Here is a tiny trained network, its code and every weight. The questions are about switching its units off for an input and a class, where a switched-off unit gives its printed mean instead of its output.

import numpy as np


def w(rows, s, z=0):
    codes = np.array(rows[::2]) - 128.0
    scale = np.full(codes.shape[1], s)
    scale[-1] = z or s
    return codes * scale


def norm(h):
    return h / np.sqrt((h * h).mean(-1, keepdims=True) + 1e-5)


def f(y):
    return np.maximum(y, 0)


def log_softmax(a):
    a = a - a.max(-1, keepdims=True)
    return a - np.log(np.exp(a).sum(-1, keepdims=True))


def net(x, mask):
    res = np.array(x, float).reshape(1, 6) / 4 @ E
    u = 0
    for l in range(3):
        y = f(norm(res) @ A[l][:, :-1].T + A[l][:, -1])
        res = res + np.where(mask[u : u + 10], y, B[l][:, -1]) @ B[l][:, :-1]
        u += 10
    return log_softmax(norm(res)[-1] @ U[:, :-1].T + U[:, -1])


A, B = {}, {}
E = w([
[89,212,60,135,160],'x0',
[123,164,34,60,86],'x1',
[203,85,93,80,230],'x2',
[223,98,102,253,97],'x3',
[34,148,168,221,210],'x4',
[161,76,24,132,178],'x5',
],0.0029)
A[0] = w([
[100,217,140,14,91,33],'L0N1',
[45,136,207,174,144,82],'L0N2',
[1,189,161,90,87,86],'L0N3',
[151,189,90,173,198,39],'L0N4',
[216,135,125,172,17,68],'L0N5',
[134,152,119,180,166,58],'L0N6',
[120,177,116,106,118,70],'L0N7',
[199,87,196,31,154,4],'L0N8',
[155,78,109,148,141,67],'L0N9',
[96,42,52,81,135,26],'L0N10',
],0.0057,0.003)
B[0] = w([
[205,195,192,105,176,216],'L0N1',
[68,75,169,165,147,222],'L0N2',
[41,146,134,124,63,252],'L0N3',
[165,140,107,167,177,163],'L0N4',
[166,119,111,166,51,214],'L0N5',
[138,150,123,174,154,151],'L0N6',
[144,129,162,108,139,150],'L0N7',
[133,6,170,99,139,181],'L0N8',
[105,174,147,100,120,156],'L0N9',
[108,96,33,108,141,165],'L0N10',
],0.013,0.0033)
A[1] = w([
[140,127,157,196,203,78],'L1N1',
[143,254,188,51,151,37],'L1N2',
[135,136,131,110,143,111],'L1N3',
[97,186,165,83,120,133],'L1N4',
[171,127,152,123,136,100],'L1N5',
[82,152,17,47,122,4],'L1N6',
[162,70,116,37,154,119],'L1N7',
[133,163,105,153,176,47],'L1N8',
[176,155,66,134,203,88],'L1N9',
[125,224,116,60,111,89],'L1N10',
],0.008,0.0024)
B[1] = w([
[142,152,184,145,200,219],'L1N1',
[248,163,200,56,125,252],'L1N2',
[110,134,128,136,111,144],'L1N3',
[140,176,155,92,95,239],'L1N4',
[89,117,116,128,128,159],'L1N5',
[171,169,43,38,117,199],'L1N6',
[120,58,125,121,191,247],'L1N7',
[126,137,104,135,159,161],'L1N8',
[71,158,74,115,121,211],'L1N9',
[193,154,196,77,150,227],'L1N10',
],0.014,0.003)
A[2] = w([
[70,125,123,105,123,140],'L2N1',
[173,116,89,189,30,59],'L2N2',
[136,53,158,111,166,74],'L2N3',
[134,100,126,94,98,69],'L2N4',
[126,174,56,134,189,119],'L2N5',
[4,149,139,103,81,6],'L2N6',
[131,43,97,60,151,129],'L2N7',
[119,226,94,117,96,101],'L2N8',
[93,121,151,61,158,82],'L2N9',
[158,141,80,78,132,37],'L2N10',
],0.011,0.002)
B[2] = w([
[122,157,141,126,76,173],'L2N1',
[211,204,47,203,124,244],'L2N2',
[150,72,175,198,134,230],'L2N3',
[126,106,139,151,217,164],'L2N4',
[85,174,94,75,220,219],'L2N5',
[7,196,136,118,39,214],'L2N6',
[100,24,65,100,39,252],'L2N7',
[178,41,193,153,174,221],'L2N8',
[182,126,99,133,62,218],'L2N9',
[64,188,154,99,34,194],'L2N10',
],0.014,0.0042)
U = w([
[138,9,121,127,100,188],'0',
[205,163,75,201,90,145],'1',
[94,120,42,45,109,97],'2',
[89,167,104,132,227,116],'3',
[104,100,212,201,171,6],'4',
[20,171,171,140,51,135],'5',
[202,157,199,52,98,181],'6',
],0.013,0.002)

Each question gives the input, the list of numbers given to net, and the class t.
The units are the neurons (one row each of A and B). Each row of codes is followed by its name. A weight is (code - 128) times the scale printed after its matrix; where a second scale follows, it is the last column's (A, B and U).
mask holds one flag per neuron, layer by layer. A switched-off neuron (its flag False) gives its mean, the last column of its row in B, instead of its output. The means were averaged over made-up inputs and are rounded, as every weight is.
A unit's drop is (log p(t) with every unit on - log p(t) with that unit switched off) / (log p(t) with every unit on - log p(t) with every unit switched off).
The circuit of an input: a set's keep is (log p(t) with only the set's units on - log p(t) with every unit switched off) / (log p(t) with every unit on - log p(t) with every unit switched off). Starting from the 12 units with the biggest drops (on a tie, the unit counted first), units are removed one at a time, each time the one whose removal leaves the highest keep (on an exact tie, the one counted first), for as long as the keep stays at least 0.8.
circuit, biggest first: the units of the circuit, biggest drop first
unit that matters most: the unit with the biggest drop
top k neurons: the k neurons with the biggest drops, biggest first
k most important neurons of layer l: the k neurons of layer l with the biggest drops, biggest first
drop of u: that unit's drop, to one decimal
input [-7,2,-3,1,-4,3], class 1: circuit, biggest first -> [L0N5; L2N2]
input [-1,-3,7,-3,5,4], class 3: unit that matters most -> L1N1
input [-8,5,-3,-7,-7,6], class 0: top 2 neurons -> [L0N8; L1N7]
input [7,-7,7,-6,-6,3], class 0: top 3 neurons -> [L0N8; L1N7; L2N3]
input [2,-7,7,3,-2,-8], class 4: top 3 neurons -> [L2N3; L1N1; L1N6]
input [-7,1,3,3,5,2], class 4: top 2 neurons -> [L0N10; L0N4]
input [-2,-1,-2,-2,-1,-2], class 5: top 3 neurons -> [L0N2; L0N3; L2N6]
input [-6,-2,-8,0,2,8], class 1: circuit, biggest first -> [L0N1; L1N7; L1N10; L2N2]
input [-1,-2,3,2,-1,-2], class 0: circuit, biggest first -> [L0N8; L2N7]
input [0,-3,-6,6,-3,-7], class 1: circuit, biggest first -> [L2N2; L0N5]
input [-8,2,-3,3,2,-8], class 5: top 2 neurons -> [L2N6; L1N2]
input [-8,-8,-2,3,-3,6], class 1: 2 most important neurons of layer 2 -> [L2N2; L2N8]
input [-7,3,8,-4,6,7], class 2: 2 most important neurons of layer 1 -> [L1N6; L1N9]
input [1,-5,-2,-6,0,-4], class 5: top 2 neurons -> [L0N2; L0N3]
input [-4,3,2,8,5,-8], class 1: top 4 neurons -> [L0N5; L0N1; L1N7; L2N2]
input [0,6,-8,-7,4,4], class 6: circuit, biggest first -> [L0N1]
input [-2,2,7,5,-5,7], class 2: 2 most important neurons of layer 0 -> [L0N10; L0N2]
input [8,0,-3,-5,3,0], class 6: top 3 neurons -> [L0N1; L1N2; L1N10]
input [-1,2,-7,2,-7,-5], class 1: top 2 neurons -> [L0N5; L2N2]
input [-1,8,3,7,3,8], class 2: top neuron -> [L0N10]
input [-4,-7,-8,3,-4,-7], class 1: 2 most important neurons of layer 0 -> [L0N5; L0N3]
input [-5,-4,4,-5,-7,-4], class 0: drop of L0N8 -> 0.3
input [-6,-1,0,3,0,4], class 1: drop of L0N4 -> 0.0
input [7,1,-7,-5,-2,-8], class 6: drop of L0N1 -> 1.4
input [-7,8,-1,4,-3,3], class 1: 2 most important neurons of layer 0 -> [L0N5; L0N8]
